Here is a tiny trained network, its code and every weight. The questions are about switching its units off for an input and a class, where a switched-off unit gives its printed mean instead of its output.

import numpy as np


def w(rows, s, z=0):
    codes = np.array(rows[::2]) - 128.0
    scale = np.full(codes.shape[1], s)
    scale[-1] = z or s
    return codes * scale


def f(y):
    return y / 2 * (1 + np.tanh(0.7978845608 * (y + 0.044715 * y**3)))


def log_softmax(a):
    a = a - a.max(-1, keepdims=True)
    return a - np.log(np.exp(a).sum(-1, keepdims=True))


def net(x, mask):
    res = np.array(x, float).reshape(1, 4) / 4 @ E
    y = f(res @ A[0][:, :-1].T + A[0][:, -1])
    res = res + np.where(mask, y, B[0][:, -1]) @ B[0][:, :-1]
    return log_softmax(res[-1] @ U[:, :-1].T + U[:, -1])


A, B = {}, {}
E = w([
[125,210,94,81,58,166,83,59,39,57,187],'x0',
[158,83,141,98,64,141,103,148,126,151,78],'x1',
[227,134,28,118,212,73,50,199,91,61,93],'x2',
[223,192,197,239,134,165,161,108,85,37,2],'x3',
],0.0065)
A[0] = w([
[218,154,180,174,125,157,162,88,119,65,78,143],'N1',
[245,114,52,95,207,77,91,173,108,105,127,72],'N2',
[134,68,152,162,200,73,196,190,228,175,70,153],'N3',
[118,149,124,156,139,128,116,109,171,114,118,5],'N4',
[68,77,59,37,111,60,87,153,163,155,211,132],'N5',
[48,113,244,140,84,207,167,108,152,134,170,146],'N6',
[96,142,177,167,60,156,191,50,175,210,145,149],'N7',
[84,79,77,63,139,97,101,126,150,160,182,174],'N8',
[161,204,103,85,84,170,102,75,95,91,194,144],'N9',
[183,205,231,190,156,140,150,94,99,70,1,82],'N10',
[123,185,70,63,23,160,102,63,36,30,178,158],'N11',
[128,120,142,185,168,52,177,190,187,163,122,173],'N12',
[182,135,33,135,174,80,42,175,123,105,110,23],'N13',
[171,125,16,128,162,78,40,204,129,74,113,70],'N14',
],0.0057,0.0012)
B[0] = w([
[219,180,176,55,254,171,57,178,184,163,147,213],'N1',
[25,152,126,50,21,149,173,142,18,64,78,219],'N2',
[163,99,19,225,27,28,65,54,175,119,82,234],'N3',
[114,152,122,131,127,146,127,139,178,105,121,121],'N4',
[178,251,205,113,192,188,10,189,200,186,222,253],'N5',
[41,172,102,51,82,153,204,153,83,34,88,226],'N6',
[73,158,86,49,35,184,184,143,92,37,65,224],'N7',
[167,185,183,126,178,154,98,188,178,224,176,216],'N8',
[152,89,69,195,116,64,93,55,193,136,60,189],'N9',
[238,142,214,47,200,207,83,238,219,201,173,251],'N10',
[213,67,48,186,110,71,62,28,245,136,39,233],'N11',
[156,101,79,152,98,73,77,70,159,152,71,190],'N12',
[68,174,99,32,52,172,197,165,114,82,85,203],'N13',
[64,150,118,73,73,149,224,125,46,57,113,219],'N14',
],0.0049,0.0067)
U = w([
[207,210,198,65,213,216,54,254,143,208,207,2],'0',
[29,176,124,59,35,183,236,193,40,9,92,23],'1',
[183,92,35,220,90,50,55,74,186,130,57,235],'2',
],0.005,0.00087)

Each question gives the input, the list of numbers given to net, and the class t.
The units are the neurons (one row each of A and B). Each row of codes is followed by its name. A weight is (code - 128) times the scale printed after its matrix; where a second scale follows, it is the last column's (A, B and U).
mask holds one flag per neuron, in row order. A switched-off neuron (its flag False) gives its mean, the last column of its row in B, instead of its output. The means were averaged over made-up inputs and are rounded, as every weight is.
A unit's drop is (log p(t) with every unit on - log p(t) with that unit switched off) / (log p(t) with every unit on - log p(t) with every unit switched off).
The circuit of an input: a set's keep is (log p(t) with only the set's units on - log p(t) with every unit switched off) / (log p(t) with every unit on - log p(t) with every unit switched off). Starting from the 12 units with the biggest drops (on a tie, the unit counted first), units are removed one at a time, each time the one whose removal leaves the highest keep (on an exact tie, the one counted first), for as long as the keep stays at least 0.8.
units of the circuit, in order: the units of the circuit, biggest drop first
unit that matters most: the unit with the biggest drop
top k neurons: the k neurons with the biggest drops, biggest first
drop of u: that unit's drop, to one decimal
input [-8,-4,1,-3], class 2: unit that matters most : N3
input [8,8,4,8], class 0: top 2 neurons : [N10; N1]
input [7,2,-5,0], class 2: top 2 neurons : [N11; N9]
input [-4,4,-2,0], class 2: units of the circuit, in order : [N3; N10]
input [7,-1,8,1], class 1: top 4 neurons : [N2; N14; N13; N3]
input [-4,2,-2,-3], class 2: top 2 neurons : [N10; N3]
input [-6,4,5,7], class 0: top 3 neurons : [N10; N1; N11]
input [5,6,7,-5], class 1: top 3 neurons : [N14; N2; N13]
input [7,7,-3,8], class 0: top 3 neurons : [N10; N1; N3]
input [5,7,1,4], class 2: top 2 neurons : [N11; N5]
input [-7,-1,-7,0], class 1: top 2 neurons : [N6; N7]
input [7,-2,3,7], class 0: top 4 neurons : [N10; N1; N3; N12]
input [7,5,8,8], class 0: drop of N13 : -0.1
input [3,-3,0,-1], class 2: drop of N5 : 0.1
input [8,-6,-4,4], class 2: drop of N11 : 0.4
input [-5,6,8,5], class 1: unit that matters most : N2
